Below is a small trained network, with its code and all its weights. Each question gives an input and a class and asks what happens when units are switched off, that is, made to give their printed mean instead of their output.

import numpy as np


def w(rows, s, z=0):
    codes = np.array(rows[::2]) - 128.0
    scale = np.full(codes.shape[1], s)
    scale[-1] = z or s
    return codes * scale


def norm(h):
    return h / np.sqrt((h * h).mean(-1, keepdims=True) + 1e-5)


def f(y):
    return np.maximum(y, 0)


def log_softmax(a):
    a = a - a.max(-1, keepdims=True)
    return a - np.log(np.exp(a).sum(-1, keepdims=True))


def net(x, mask):
    res = np.array(x, float).reshape(1, 7) / 4 @ E
    u = 0
    for l in range(3):
        y = f(norm(res) @ A[l][:, :-1].T + A[l][:, -1])
        res = res + np.where(mask[u : u + 12], y, B[l][:, -1]) @ B[l][:, :-1]
        u += 12
    return log_softmax(norm(res)[-1] @ U[:, :-1].T + U[:, -1])


A, B = {}, {}
E = w([
[129,126,131,128,125],'x0',
[124,122,133,132,132],'x1',
[68,108,118,4,189],'x2',
[129,128,127,127,128],'x3',
[210,32,107,74,170],'x4',
[123,115,142,135,134],'x5',
[188,210,200,124,189],'x6',
],0.0039)
A[0] = w([
[159,132,61,123,172,234],'0.n1',
[208,64,106,184,13,117],'0.n2',
[56,66,97,33,114,169],'0.n3',
[228,94,132,96,149,24],'0.n4',
[38,89,38,134,22,203],'0.n5',
[167,176,141,24,140,17],'0.n6',
[162,23,99,170,185,116],'0.n7',
[72,93,138,109,29,174],'0.n8',
[198,132,42,227,41,249],'0.n9',
[59,128,41,96,105,208],'0.n10',
[3,115,138,152,56,157],'0.n11',
[145,16,17,137,106,121],'0.n12',
],0.0053,0.0016)
B[0] = w([
[119,90,112,162,96,175],'0.n1',
[79,127,79,155,130,222],'0.n2',
[158,112,153,61,112,226],'0.n3',
[123,106,75,178,198,178],'0.n4',
[181,108,104,159,184,250],'0.n5',
[107,130,123,124,117,171],'0.n6',
[96,124,115,126,93,191],'0.n7',
[141,151,94,129,188,196],'0.n8',
[78,145,134,147,75,254],'0.n9',
[151,112,173,102,148,209],'0.n10',
[179,133,104,107,176,220],'0.n11',
[82,143,148,116,1,222],'0.n12',
],0.0068,0.0046)
A[1] = w([
[59,129,2,165,129,69],'1.n1',
[180,161,90,217,105,160],'1.n2',
[134,210,156,199,56,189],'1.n3',
[97,182,177,69,126,226],'1.n4',
[159,172,61,67,183,232],'1.n5',
[103,96,167,137,93,254],'1.n6',
[101,108,99,123,81,156],'1.n7',
[57,80,118,88,231,111],'1.n8',
[229,99,96,195,127,37],'1.n9',
[108,58,138,147,147,106],'1.n10',
[124,115,51,189,95,177],'1.n11',
[150,60,69,44,189,136],'1.n12',
],0.0069,0.0012)
B[1] = w([
[136,169,175,196,207,224],'1.n1',
[219,31,103,105,138,225],'1.n2',
[186,119,202,99,146,233],'1.n3',
[32,99,135,255,59,190],'1.n4',
[89,160,161,125,107,224],'1.n5',
[125,162,188,107,114,165],'1.n6',
[148,96,137,92,127,180],'1.n7',
[149,209,62,106,87,210],'1.n8',
[68,66,92,203,140,178],'1.n9',
[141,173,152,97,111,154],'1.n10',
[74,110,109,83,193,232],'1.n11',
[185,240,131,152,171,254],'1.n12',
],0.005,0.0052)
A[2] = w([
[106,109,84,92,77,188],'2.n1',
[2,147,136,135,75,2],'2.n2',
[76,168,132,158,99,83],'2.n3',
[122,74,207,145,76,109],'2.n4',
[155,89,129,141,96,111],'2.n5',
[79,64,84,138,24,140],'2.n6',
[131,97,69,208,170,119],'2.n7',
[88,148,164,81,51,108],'2.n8',
[126,174,77,191,115,184],'2.n9',
[152,216,71,84,135,125],'2.n10',
[143,100,131,81,20,22],'2.n11',
[42,131,138,136,81,50],'2.n12',
],0.0085,0.0023)
B[2] = w([
[63,120,235,133,75,181],'2.n1',
[44,106,113,216,105,193],'2.n2',
[114,49,124,140,147,174],'2.n3',
[160,196,109,91,84,190],'2.n4',
[32,202,44,102,168,163],'2.n5',
[105,255,132,148,165,214],'2.n6',
[152,16,128,161,140,247],'2.n7',
[164,1,115,140,109,187],'2.n8',
[125,96,133,13,115,223],'2.n9',
[96,158,84,148,137,254],'2.n10',
[191,43,160,113,160,173],'2.n11',
[7,162,117,166,69,178],'2.n12',
],0.0065,0.0047)
U = w([
[164,7,101,200,168,153],'0',
[24,124,136,183,71,208],'1',
[120,209,56,89,162,164],'2',
[136,27,167,48,67,5],'3',
[185,178,194,168,69,42],'4',
],0.02,0.0032)

Each question gives the input, the list of numbers given to net, and the class t.
The units are the neurons (one row each of A and B). Each row of codes is followed by its name. A weight is (code - 128) times the scale printed after its matrix; where a second scale follows, it is the last column's (A, B and U).
mask holds one flag per neuron, layer by layer. A switched-off neuron (its flag False) gives its mean, the last column of its row in B, instead of its output. The means were averaged over made-up inputs and are rounded, as every weight is.
A unit's drop is (log p(t) with every unit on - log p(t) with that unit switched off) / (log p(t) with every unit on - log p(t) with every unit switched off).
The circuit of an input: a set's keep is (log p(t) with only the set's units on - log p(t) with every unit switched off) / (log p(t) with every unit on - log p(t) with every unit switched off). Starting from the 12 units with the biggest drops (on a tie, the unit counted first), units are removed one at a time, each time the one whose removal leaves the highest keep (on an exact tie, the one counted first), for as long as the keep stays at least 0.8.
units of the circuit, in order: the units of the circuit, biggest drop first
unit that matters most: the unit with the biggest drop
top k neurons: the k neurons with the biggest drops, biggest first
k most important neurons of layer l: the k neurons of layer l with the biggest drops, biggest first
drop of u: that unit's drop, to one decimal
input [-2,-6,-3,-6,1,-8,4], class 0: unit that matters most : 0.n12
input [4,-3,4,1,2,3,-6], class 3: top 2 neurons : (0.n12 0.n3)
input [2,-7,1,-7,6,-5,-1], class 3: 4 most important neurons of layer 0 : (0.n12 0.n9 0.n3 0.n5)
input [-7,8,-4,2,0,4,3], class 4: units of the circuit, in order : (1.n3 2.n7)
input [2,-2,-2,-5,0,-6,-1], class 0: 2 most important neurons of layer 0 : (0.n5 0.n2)
input [1,-3,-2,-3,-5,-7,1], class 4: top 3 neurons : (1.n3 0.n4 0.n2)
input [-5,-3,1,0,7,-2,8], class 2: top 4 neurons : (0.n5 1.n12 1.n2 1.n8)
input [-8,6,1,6,7,3,-1], class 3: top 2 neurons : (0.n12 0.n9)
input [-2,0,5,-3,0,5,-4], class 2: top 4 neurons : (1.n12 0.n5 0.n9 0.n8)
input [3,-3,0,2,5,3,-4], class 1: top 2 neurons : (0.n12 2.n6)
input [2,0,0,8,-3,7,-5], class 0: top 4 neurons : (0.n5 1.n9 2.n7 2.n6)
input [-8,-4,1,-4,0,4,-1], class 2: top 2 neurons : (0.n5 1.n12)
input [-5,1,-4,-2,-1,-1,1], class 4: 4 most important neurons of layer 0 : (0.n5 0.n9 0.n12 0.n4)
input [-6,-2,8,6,-4,7,4], class 1: units of the circuit, in order : (1.n4)
input [-3,-8,-8,-3,-3,4,0], class 0: top 2 neurons : (0.n12 0.n2)
input [-2,0,-4,-4,1,7,0], class 1: 2 most important neurons of layer 0 : (0.n9 0.n5)
input [-3,-3,6,-3,-1,1,2], class 1: top 2 neurons : (1.n4 0.n5)
input [-3,-3,-7,1,3,1,-5], class 1: top 2 neurons : (0.n12 0.n9)
input [-8,5,3,-2,0,-6,-4], class 2: 2 most important neurons of layer 0 : (0.n5 0.n8)
input [1,3,2,-4,6,-5,-2], class 3: units of the circuit, in order : (0.n12)
input [0,2,-2,1,1,7,-2], class 1: 2 most important neurons of layer 0 : (0.n12 0.n9)
input [6,7,-3,-4,-1,8,-8], class 0: drop of 1.n1 : 0.4
